Below is a small trained network, with its code and all its weights. Each question gives an input and a target symbol and asks what happens when units are switched off, that is, made to give their printed mean instead of their output.

import numpy as np


def w(rows, s, z=0):
    codes = np.array(rows[::2]) - 128.0
    scale = np.full(codes.shape[1], s)
    scale[-1] = z or s
    return codes * scale


def f(y):
    return y / 2 * (1 + np.tanh(0.7978845608 * (y + 0.044715 * y**3)))


def softmax(a):
    e = np.exp(a - a.max(-1, keepdims=True))
    return e / e.sum(-1, keepdims=True)


def log_softmax(a):
    a = a - a.max(-1, keepdims=True)
    return a - np.log(np.exp(a).sum(-1, keepdims=True))


def net(x, mask):
    ids = ['αβγεηθλπστφω'.index(c) for c in x.split()]
    T = len(ids)
    res = E[ids] + P[:T]
    q, k, v = (res @ M[0].T for M in (Q, K, V))
    z = softmax(np.where(np.tri(T) > 0, q @ k.T / 4**0.5, -1e9)) @ v
    res = res + np.where(mask[0], z, O[0][:, -1]) @ O[0][:, :-1]
    y = f(res @ A[0][:, :-1].T + A[0][:, -1])
    res = res + np.where(mask[1:9], y, B[0][:, -1]) @ B[0][:, :-1]
    return log_softmax(res[-1] @ U[:, :-1].T + U[:, -1])


Q, K, V, O, A, B = {}, {}, {}, {}, {}, {}
E = w([
[104,139,62,207,178,98],'α',
[109,176,125,204,159,134],'β',
[122,166,163,179,113,152],'γ',
[75,110,76,156,56,112],'ε',
[178,108,102,157,165,165],'η',
[121,160,140,121,180,127],'θ',
[190,53,139,205,123,131],'λ',
[187,187,170,126,117,87],'π',
[171,53,112,145,61,3],'σ',
[82,172,122,117,114,175],'τ',
[197,70,137,228,121,194],'φ',
[112,174,122,53,147,76],'ω',
],0.022)
P = w([
[142,188,51,145,104,157],'0',
[137,135,140,189,133,5],'1',
[90,92,105,145,120,106],'2',
[157,194,72,125,90,161],'3',
[147,136,156,171,118,21],'4',
[99,87,123,121,112,114],'5',
[161,190,99,97,87,162],'6',
[153,125,158,141,120,43],'7',
[92,84,115,137,118,114],'8',
],0.019)
Q[0] = w([
[170,226,38,71,84,190],'H0',
[69,71,132,57,168,134],'H0',
[192,181,189,120,104,39],'H0',
[203,133,166,140,67,2],'H0',
],0.011)
K[0] = w([
[99,165,64,175,6,53],'H0',
[145,179,118,129,221,87],'H0',
[144,112,191,36,48,133],'H0',
[155,90,187,20,78,145],'H0',
],0.012)
V[0] = w([
[2,145,179,176,13,158],'H0',
[125,107,106,220,55,142],'H0',
[68,174,152,213,218,181],'H0',
[204,99,210,128,131,169],'H0',
],0.0079)
O[0] = w([
[22,158,84,198,100,90,125],'H0',
[37,61,107,218,197,143,229],'H0',
[4,210,137,62,201,205,146],'H0',
[188,98,255,71,154,194,1],'H0',
],0.0069,0.0056)
A[0] = w([
[178,198,101,143,169,74,194],'N0',
[100,65,143,148,124,94,60],'N1',
[96,173,147,137,52,253,166],'N2',
[73,81,123,63,76,126,148],'N3',
[126,122,68,51,109,242,177],'N4',
[180,139,136,155,202,133,144],'N5',
[146,108,142,99,127,41,1],'N6',
[117,212,120,99,172,185,24],'N7',
],0.015,0.007)
B[0] = w([
[148,95,122,62,133,139,249],'N0',
[120,104,154,37,46,187,159],'N1',
[139,164,179,84,41,85,179],'N2',
[77,120,166,42,174,124,141],'N3',
[81,6,61,180,110,75,155],'N4',
[117,146,196,159,99,143,162],'N5',
[125,152,152,217,110,147,181],'N6',
[162,92,189,131,136,203,174],'N7',
],0.014,0.019)
U = w([
[106,74,147,129,145,93,36],'α',
[123,118,142,93,227,190,193],'β',
[73,129,150,220,155,44,131],'γ',
[132,131,94,31,120,141,69],'ε',
[152,88,174,78,184,169,129],'η',
[157,187,178,7,200,114,162],'θ',
[130,172,192,87,134,207,87],'λ',
[107,211,219,127,119,72,72],'π',
[136,112,179,99,103,91,7],'σ',
[115,200,57,119,116,134,224],'τ',
[81,198,176,215,152,185,168],'φ',
[199,171,89,157,117,88,204],'ω',
],0.011,0.012)

Each question gives the input, a string of symbols that net reads in full, and the target symbol t.
The units are the heads (4 rows each of Q, K, V and O) and the neurons (one row each of A and B). Each row of codes is followed by its name. A weight is (code - 128) times the scale printed after its matrix; where a second scale follows, it is the last column's (O, A, B and U).
mask holds one flag per unit, heads first, then neurons. A switched-off unit (its flag False) gives its mean, the last column of its rows in O or B, instead of its output. The means were averaged over made-up inputs and are rounded, as every weight is.
A unit's drop is (log p(t) with every unit on - log p(t) with that unit switched off) / (log p(t) with every unit on - log p(t) with every unit switched off).
The circuit of an input: a set's keep is (log p(t) with only the set's units on - log p(t) with every unit switched off) / (log p(t) with every unit on - log p(t) with every unit switched off). Starting from all 9 units, units are removed one at a time, each time the one whose removal leaves the highest keep (on an exact tie, the one counted first), for as long as the keep stays at least 0.8.
units of the circuit, in order: the units of the circuit, biggest drop first
unit that matters most: the unit with the biggest drop
top k neurons: the k neurons with the biggest drops, biggest first
input η η β η θ η γ θ φ, target λ: top 3 neurons -> [N1; N6; N2]
input γ σ σ ω θ α σ, target ω: units of the circuit, in order -> [H0]
input ω σ θ, target β: top 2 neurons -> [N2; N1]
input β θ β θ φ β τ λ τ, target α: top 2 neurons -> [N4; N7]
input β ω β β φ, target φ: units of the circuit, in order -> [N0; H0]
input ω ω ω π, target θ: units of the circuit, in order -> [N4; N6]
input ε β ε η β α β, target τ: units of the circuit, in order -> [H0; N6; N5]
input τ θ σ β β, target σ: top 2 neurons -> [N1; N0]
input φ τ α ω, target ε: units of the circuit, in order -> [N4; N6]
input α ε β γ λ, target λ: units of the circuit, in order -> [N1; N4]
input φ φ ω ε λ θ γ, target τ: units of the circuit, in order -> [H0; N6]
input ω τ φ ω τ, target ω: top 2 neurons -> [N1; N3]
input ω η τ, target α: units of the circuit, in order -> [N4; H0]
input β θ σ β β, target σ: units of the circuit, in order -> [N1; H0]
input β ε θ β η, target θ: units of the circuit, in order -> [H0; N6]
input β β γ γ, target π: units of the circuit, in order -> [N2]
input ω β γ β, target λ: top 2 neurons -> [N7; N2]
input θ ω γ, target π: units of the circuit, in order -> [N2; H0]
input β φ β β γ ω ω λ, target ω: top 2 neurons -> [N6; N7]
input ω β ω β σ β, target φ: units of the circuit, in order -> [N0; H0]
input π π β ε φ β ε β, target ε: unit that matters most -> N1
input ω π ω τ η ω π α, target ω: top 3 neurons -> [N6; N7; N0]
input φ γ λ ω σ φ η γ ε, target ε: top 4 neurons -> [N1; N7; N6; N5]
input ω ω ω β τ ε, target ε: top 3 neurons -> [N3; N1; N6]
input σ ω π β ω, target ω: top 2 neurons -> [N6; N0]
